Here is a tiny trained network, its code and every weight. The questions are about switching its units off for an input and a class, where a switched-off unit gives its printed mean instead of its output.

import numpy as np


def w(rows, s, z=0):
    codes = np.array(rows[::2]) - 128.0
    scale = np.full(codes.shape[1], s)
    scale[-1] = z or s
    return codes * scale


def f(y):
    return y / 2 * (1 + np.tanh(0.7978845608 * (y + 0.044715 * y**3)))


def log_softmax(a):
    a = a - a.max(-1, keepdims=True)
    return a - np.log(np.exp(a).sum(-1, keepdims=True))


def net(x, mask):
    res = np.array(x, float).reshape(1, 3) / 4 @ E
    y = f(res @ A[0][:, :-1].T + A[0][:, -1])
    res = res + np.where(mask, y, B[0][:, -1]) @ B[0][:, :-1]
    return log_softmax(res[-1] @ U[:, :-1].T + U[:, -1])


A, B = {}, {}
E = w([
[122,64,187,216,174,84,30,217,119,111,222,181],'x0',
[153,111,48,125,247,202,95,165,114,252,144,161],'x1',
[225,78,128,219,104,161,90,94,213,103,78,59],'x2',
],0.011)
A[0] = w([
[78,108,228,149,76,119,89,76,171,83,126,129,146],'N0',
[141,205,79,186,93,170,151,78,79,164,6,79,65],'N1',
[55,118,138,46,127,173,110,118,97,79,185,158,80],'N2',
[224,83,128,73,246,192,113,131,153,127,130,89,208],'N3',
[134,110,211,129,94,38,192,107,139,79,175,48,255],'N4',
[102,92,197,213,147,102,84,168,148,156,163,105,112],'N5',
[155,138,124,194,134,174,83,71,163,69,109,105,106],'N6',
[178,24,137,172,138,193,132,123,135,54,108,81,111],'N7',
[176,97,103,182,149,87,135,170,179,149,82,51,94],'N8',
[134,144,120,93,165,150,22,125,153,213,166,153,145],'N9',
[146,56,190,152,168,83,76,143,87,102,136,148,107],'N10',
[127,223,97,124,124,143,196,94,90,145,102,84,82],'N11',
[72,179,152,84,144,52,154,154,49,153,129,254,140],'N12',
],0.0078,0.0059)
B[0] = w([
[165,188,85,135,112,124,185,147,141,155,111,216,212],'N0',
[130,166,111,139,203,150,71,78,193,57,196,106,207],'N1',
[150,112,147,141,143,184,66,213,58,134,139,117,174],'N2',
[119,160,164,65,70,89,141,171,167,176,23,169,226],'N3',
[131,170,133,117,99,40,158,87,140,174,88,192,250],'N4',
[68,103,171,82,167,79,105,62,153,120,165,94,215],'N5',
[97,195,156,144,48,230,49,142,82,87,75,78,193],'N6',
[100,160,164,151,135,132,86,159,47,161,122,83,203],'N7',
[151,198,158,125,118,254,101,155,65,115,128,121,183],'N8',
[170,198,168,132,89,62,128,100,168,186,133,218,221],'N9',
[101,173,124,96,199,64,156,46,191,79,152,124,204],'N10',
[122,138,170,83,176,54,69,153,169,74,130,112,192],'N11',
[118,169,173,134,99,147,78,106,80,128,73,70,247],'N12',
],0.0093,0.013)
U = w([
[160,189,190,153,102,176,98,163,1,104,117,88,109],'0',
[140,154,145,103,211,103,107,64,213,58,179,107,91],'1',
[223,182,102,114,62,103,178,122,158,175,84,206,68],'2',
[173,108,118,125,94,115,163,62,132,169,56,135,251],'3',
[138,38,66,137,131,196,153,146,98,112,181,121,87],'4',
[196,70,92,160,115,154,174,182,126,99,190,89,82],'5',
[150,23,41,155,129,207,163,149,94,75,213,141,89],'6',
],0.0098,0.011)

Each question gives the input, the list of numbers given to net, and the class t.
The units are the neurons (one row each of A and B). Each row of codes is followed by its name. A weight is (code - 128) times the scale printed after its matrix; where a second scale follows, it is the last column's (A, B and U).
mask holds one flag per neuron, in row order. A switched-off neuron (its flag False) gives its mean, the last column of its row in B, instead of its output. The means were averaged over made-up inputs and are rounded, as every weight is.
A unit's drop is (log p(t) with every unit on - log p(t) with that unit switched off) / (log p(t) with every unit on - log p(t) with every unit switched off).
The circuit of an input: a set's keep is (log p(t) with only the set's units on - log p(t) with every unit switched off) / (log p(t) with every unit on - log p(t) with every unit switched off). Starting from the 12 units with the biggest drops (on a tie, the unit counted first), units are removed one at a time, each time the one whose removal leaves the highest keep (on an exact tie, the one counted first), for as long as the keep stays at least 0.8.
circuit, biggest first: the units of the circuit, biggest drop first
top k neurons: the k neurons with the biggest drops, biggest first
drop of u: that unit's drop, to one decimal
input [4,-5,-2], class 2: circuit, biggest first	(N4)
input [3,4,0], class 2: top 3 neurons	(N1; N9; N3)
input [2,-2,0], class 3: top 4 neurons	(N1; N9; N11; N3)
input [5,8,4], class 2: top 2 neurons	(N3; N9)
input [-8,2,-7], class 1: top 2 neurons	(N11; N1)
input [-3,-4,5], class 0: top 3 neurons	(N6; N7; N9)
input [6,8,8], class 0: top 2 neurons	(N8; N7)
input [4,7,6], class 2: top 3 neurons	(N3; N9; N12)
input [0,-5,8], class 0: top 2 neurons	(N6; N7)
input [-5,-2,-4], class 1: top 2 neurons	(N11; N6)
input [6,-7,6], class 2: top 3 neurons	(N0; N4; N12)
input [5,6,7], class 0: top 4 neurons	(N8; N7; N6; N4)
input [-3,-7,2], class 2: top 2 neurons	(N0; N4)
input [1,-7,1], class 2: top neuron	(N0)
input [3,6,1], class 2: drop of N9	0.3
input [5,6,-2], class 2: drop of N5	-0.1
input [5,-4,7], class 0: drop of N7	0.9
